Below are the code and all the weights of a small trained network. Each question names an input and a target symbol and asks about switching units off, where a switched-off unit gives its printed mean instead of its output.

import numpy as np


def w(rows, s, z=0):
    codes = np.array(rows[::2]) - 128.0
    scale = np.full(codes.shape[1], s)
    scale[-1] = z or s
    return codes * scale


def norm(h):
    return h / np.sqrt((h * h).mean(-1, keepdims=True) + 1e-5)


def f(y):
    return np.maximum(y, 0)


def softmax(a):
    e = np.exp(a - a.max(-1, keepdims=True))
    return e / e.sum(-1, keepdims=True)


def log_softmax(a):
    a = a - a.max(-1, keepdims=True)
    return a - np.log(np.exp(a).sum(-1, keepdims=True))


def net(x, mask):
    ids = ['ΠΦαβδεζηθλμξτ'.index(c) for c in x.split()]
    T = len(ids)
    res = E[ids] + P[:T]
    u = 0
    for l in range(3):
        q, k, v = (norm(res) @ M[l].T for M in (Q, K, V))
        z = softmax(np.where(np.tri(T) > 0, q @ k.T / 4**0.5, -1e9)) @ v
        res = res + np.where(mask[u], z, O[l][:, -1]) @ O[l][:, :-1]
        u += 1
        y = f(norm(res) @ A[l][:, :-1].T + A[l][:, -1])
        res = res + np.where(mask[u : u + 4], y, B[l][:, -1]) @ B[l][:, :-1]
        u += 4
    return log_softmax(norm(res)[-1] @ U[:, :-1].T + U[:, -1])


Q, K, V, O, A, B = {}, {}, {}, {}, {}, {}
E = w([
[103,144,208,170,123,69,85,167,79,131],'Π',
[89,140,160,139,145,165,160,245,123,37],'Φ',
[197,143,98,150,157,67,145,192,101,107],'α',
[189,216,113,123,136,96,179,169,125,163],'β',
[147,170,227,137,208,155,135,122,128,95],'δ',
[135,96,138,22,162,85,70,137,112,49],'ε',
[146,146,108,90,98,152,127,56,50,87],'ζ',
[119,140,103,135,134,83,165,142,185,156],'η',
[54,151,175,102,119,200,105,108,134,137],'θ',
[163,126,77,133,166,146,107,189,167,175],'λ',
[141,80,167,133,131,81,156,117,115,253],'μ',
[190,105,183,59,93,163,42,105,159,98],'ξ',
[99,198,79,134,140,167,88,126,79,129],'τ',
],0.018)
P = w([
[121,166,176,3,198,124,82,130,110,141],'0',
[145,160,166,35,181,125,96,126,113,141],'1',
[153,157,170,68,168,118,97,128,119,147],'2',
[151,160,158,77,156,129,118,140,115,143],'3',
[155,152,148,102,152,123,113,136,112,152],'4',
[157,150,156,116,133,135,130,146,115,140],'5',
[157,158,153,144,124,123,131,145,120,155],'6',
[154,137,147,164,118,119,143,151,112,133],'7',
[154,130,142,181,105,123,157,156,110,138],'8',
[151,130,118,203,93,133,156,157,112,138],'9',
[150,116,132,224,78,126,178,165,120,126],'10',
[146,115,113,236,62,131,181,159,109,120],'11',
[150,120,110,239,59,123,187,149,117,123],'12',
],0.0079)
Q[0] = w([
[132,228,52,136,93,77,163,169,40,241],'0.h0',
[85,135,130,128,88,83,107,204,180,139],'0.h0',
[145,85,167,159,141,82,99,251,167,207],'0.h0',
[208,101,98,137,138,68,63,85,138,109],'0.h0',
],0.021)
K[0] = w([
[118,135,5,172,71,128,125,152,145,203],'0.h0',
[114,95,151,123,110,111,165,165,138,111],'0.h0',
[172,155,138,172,108,74,195,185,239,132],'0.h0',
[188,133,101,94,193,105,136,121,133,161],'0.h0',
],0.026)
V[0] = w([
[110,142,200,121,119,164,96,118,135,97],'0.h0',
[117,145,254,124,115,123,79,181,136,106],'0.h0',
[173,81,194,82,152,93,132,190,121,180],'0.h0',
[156,121,119,143,164,81,144,173,159,155],'0.h0',
],0.0055)
O[0] = w([
[128,112,174,119,168,189,139,84,143,74,174],'0.h0',
[144,102,238,111,182,147,173,151,168,72,254],'0.h0',
[134,105,196,78,100,80,135,255,155,135,232],'0.h0',
[133,134,152,134,103,56,151,225,127,180,190],'0.h0',
],0.0046,0.0049)
A[0] = w([
[49,140,148,128,88,104,58,120,57,99,215],'0.n0',
[79,155,92,105,145,94,187,110,173,163,127],'0.n1',
[1,146,109,110,124,183,120,167,138,70,2],'0.n2',
[194,103,110,106,85,172,102,135,186,127,59],'0.n3',
],0.014,0.0036)
B[0] = w([
[178,195,229,135,95,13,25,52,200,61,254],'0.n0',
[178,123,120,47,24,247,105,131,211,167,194],'0.n1',
[50,207,112,4,88,132,2,211,52,109,181],'0.n2',
[186,107,132,183,79,189,6,188,51,109,143],'0.n3',
],0.0064,0.0054)
Q[1] = w([
[167,186,178,83,114,124,132,135,112,136],'1.h0',
[163,194,171,123,125,139,64,171,92,42],'1.h0',
[206,251,203,138,119,169,72,209,81,76],'1.h0',
[49,14,26,43,137,100,211,76,185,208],'1.h0',
],0.02)
K[1] = w([
[92,187,125,180,131,144,164,147,127,157],'1.h0',
[146,120,91,230,126,144,179,115,155,174],'1.h0',
[148,128,114,250,76,173,209,185,119,156],'1.h0',
[69,197,229,30,237,145,44,107,118,89],'1.h0',
],0.016)
V[1] = w([
[150,113,109,114,145,96,167,109,4,163],'1.h0',
[126,169,180,72,52,119,206,103,99,145],'1.h0',
[144,147,99,119,169,125,114,176,124,169],'1.h0',
[57,47,146,136,139,130,113,115,106,205],'1.h0',
],0.013)
O[1] = w([
[21,71,160,153,101,66,133,80,72,2,28],'1.h0',
[95,193,136,41,69,67,238,72,49,138,252],'1.h0',
[224,61,137,162,59,175,130,62,117,86,253],'1.h0',
[131,126,232,182,104,12,17,181,130,181,77],'1.h0',
],0.0058,0.0063)
A[1] = w([
[99,16,129,132,152,97,129,74,93,234,114],'1.n0',
[108,43,6,139,226,148,52,162,91,178,3],'1.n1',
[169,72,64,103,190,35,134,157,113,82,85],'1.n2',
[151,42,132,122,83,69,141,11,184,200,126],'1.n3',
],0.017,0.0057)
B[1] = w([
[139,91,145,48,119,64,95,142,56,184,196],'1.n0',
[128,57,83,255,95,204,71,123,44,103,153],'1.n1',
[116,98,25,103,156,82,109,120,159,108,148],'1.n2',
[92,60,102,85,65,159,188,178,80,136,253],'1.n3',
],0.012,0.0055)
Q[2] = w([
[192,175,116,113,74,185,114,117,178,179],'2.h0',
[235,182,75,78,54,132,190,142,74,3],'2.h0',
[34,141,85,163,173,130,165,68,202,124],'2.h0',
[71,183,163,61,179,73,176,122,87,198],'2.h0',
],0.021)
K[2] = w([
[122,174,109,173,94,184,131,112,201,141],'2.h0',
[158,160,3,168,71,95,213,164,107,154],'2.h0',
[119,156,141,69,169,141,102,77,147,57],'2.h0',
[91,156,191,34,140,113,133,124,119,148],'2.h0',
],0.023)
V[2] = w([
[82,195,60,255,97,84,147,145,118,166],'2.h0',
[219,214,197,147,145,155,100,124,40,128],'2.h0',
[83,81,132,115,70,156,118,80,118,58],'2.h0',
[90,108,172,141,63,181,132,93,152,180],'2.h0',
],0.0096)
O[2] = w([
[145,133,208,2,168,151,81,99,123,118,1],'2.h0',
[73,82,131,172,102,181,115,89,49,123,116],'2.h0',
[136,130,122,148,142,126,95,153,125,158,91],'2.h0',
[169,158,166,144,92,182,155,148,104,134,177],'2.h0',
],0.0089,0.0071)
A[2] = w([
[63,131,126,112,95,150,108,109,165,181,135],'2.n0',
[48,108,111,189,254,153,166,117,143,219,2],'2.n1',
[76,115,167,183,199,90,128,107,117,188,43],'2.n2',
[83,54,140,136,211,114,174,138,90,231,81],'2.n3',
],0.032,0.0052)
B[2] = w([
[113,96,123,148,115,116,151,116,194,166,175],'2.n0',
[138,99,129,39,250,209,158,110,101,179,215],'2.n1',
[153,137,219,194,128,83,183,132,135,111,211],'2.n2',
[98,131,221,99,154,45,68,117,59,142,244],'2.n3',
],0.02,0.011)
U = w([
[117,234,71,155,138,121,64,42,97,142,156],'Π',
[192,202,94,68,85,146,169,163,152,197,155],'Φ',
[141,81,99,56,155,76,107,109,183,37,72],'α',
[17,164,157,113,101,172,87,69,194,152,78],'β',
[44,171,118,112,136,167,125,254,102,73,10],'δ',
[130,102,58,210,142,158,99,170,73,165,152],'ε',
[138,142,189,175,236,156,198,101,137,106,253],'ζ',
[110,117,99,88,57,171,199,50,48,81,32],'η',
[184,56,156,140,98,201,36,135,133,107,72],'θ',
[79,78,141,76,184,114,118,118,53,213,152],'λ',
[70,58,109,129,99,156,182,164,197,187,82],'μ',
[131,115,30,154,185,69,134,140,130,120,132],'ξ',
[111,122,197,154,63,34,111,142,85,130,176],'τ',
],0.0077,0.0026)

Each question gives the input, a string of symbols that net reads in full, and the target symbol t.
The units are the heads (4 rows each of Q, K, V and O) and the neurons (one row each of A and B). Each row of codes is followed by its name. A weight is (code - 128) times the scale printed after its matrix; where a second scale follows, it is the last column's (O, A, B and U).
mask holds one flag per unit, layer by layer, with each layer's heads first. A switched-off unit (its flag False) gives its mean, the last column of its rows in O or B, instead of its output. The means were averaged over made-up inputs and are rounded, as every weight is.
A unit's drop is (log p(t) with every unit on - log p(t) with that unit switched off) / (log p(t) with every unit on - log p(t) with every unit switched off).
The circuit of an input: a set's keep is (log p(t) with only the set's units on - log p(t) with every unit switched off) / (log p(t) with every unit on - log p(t) with every unit switched off). Starting from the 12 units with the biggest drops (on a tie, the unit counted first), units are removed one at a time, each time the one whose removal leaves the highest keep (on an exact tie, the one counted first), for as long as the keep stays at least 0.8.
units of the circuit, in order: the units of the circuit, biggest drop first
unit that matters most: the unit with the biggest drop
top k neurons: the k neurons with the biggest drops, biggest first
k most important neurons of layer l: the k neurons of layer l with the biggest drops, biggest first
input μ ε Π η η Φ, target δ: unit that matters most	0.n2
input δ δ δ τ δ η δ δ δ δ, target Φ: units of the circuit, in order	[1.h0, 2.n3]
input δ λ ε, target θ: units of the circuit, in order	[1.h0, 2.n1]
input Π δ α τ β Π μ δ Π ζ, target η: top 2 neurons	[2.n3, 1.n3]
input λ Π δ ε, target α: units of the circuit, in order	[1.n2, 2.n3]
input λ τ τ ζ δ Π, target θ: units of the circuit, in order	[0.n0, 1.h0, 2.n3]
input Φ θ δ Π η ε μ μ Π η, target μ: units of the circuit, in order	[2.n0, 0.n1]
input δ Π Π ζ δ μ η ε δ δ α, target ξ: units of the circuit, in order	[1.n2, 2.n3]
input η Π α δ λ θ, target θ: units of the circuit, in order	[1.h0, 0.n0]
input δ δ Φ δ η θ Π ε, target Φ: top 2 neurons	[0.n1, 2.n3]
input δ τ α δ Π δ η δ δ τ, target Π: units of the circuit, in order	[0.h0, 2.n1, 2.n2]
input ε δ λ δ Φ μ μ η ε δ Π, target Φ: top 3 neurons	[2.n3, 0.n1, 2.n2]
input η δ Π δ μ θ, target β: units of the circuit, in order	[0.n2, 0.h0, 2.n0]
input δ δ λ η ε η Π λ β Π, target η: top neuron	[2.n3]
input μ β δ δ θ δ η Π δ Π, target Φ: units of the circuit, in order	[2.n3, 1.h0]
input η η λ Π, target θ: top 3 neurons	[2.n3, 2.n2, 0.n3]
input δ τ δ α, target α: units of the circuit, in order	[1.n2, 2.h0]
input δ δ η Π η τ η β θ δ Π, target η: top 2 neurons	[0.n1, 2.n3]
input τ τ δ Π δ Π Π Π, target ζ: top 3 neurons	[2.n2, 0.n0, 2.n3]
input Π μ η δ δ μ δ δ η τ, target Φ: top 2 neurons	[0.n1, 2.n3]
input δ Π δ δ δ Π Π δ β β θ λ, target ε: unit that matters most	1.n1
input η δ δ τ δ, target Φ: top 2 neurons	[2.n3, 2.n2]
input Π μ δ μ τ Φ Φ τ, target Π: 2 most important neurons of layer 1	[1.n3, 1.n0]
input Π τ θ μ μ δ τ Π λ μ Π δ Φ, target δ: top 3 neurons	[0.n2, 2.n3, 2.n2]
input α δ α ξ δ δ, target α: top 4 neurons	[1.n2, 2.n2, 2.n1, 2.n3]
input τ λ μ δ δ Π μ δ δ τ β, target Φ: top 3 neurons	[0.n1, 2.n3, 2.n2]
input η Φ δ δ δ τ, target Φ: units of the circuit, in order	[2.n3]
input θ λ η ξ ζ, target Φ: top 3 neurons	[0.n1, 2.n3, 0.n2]
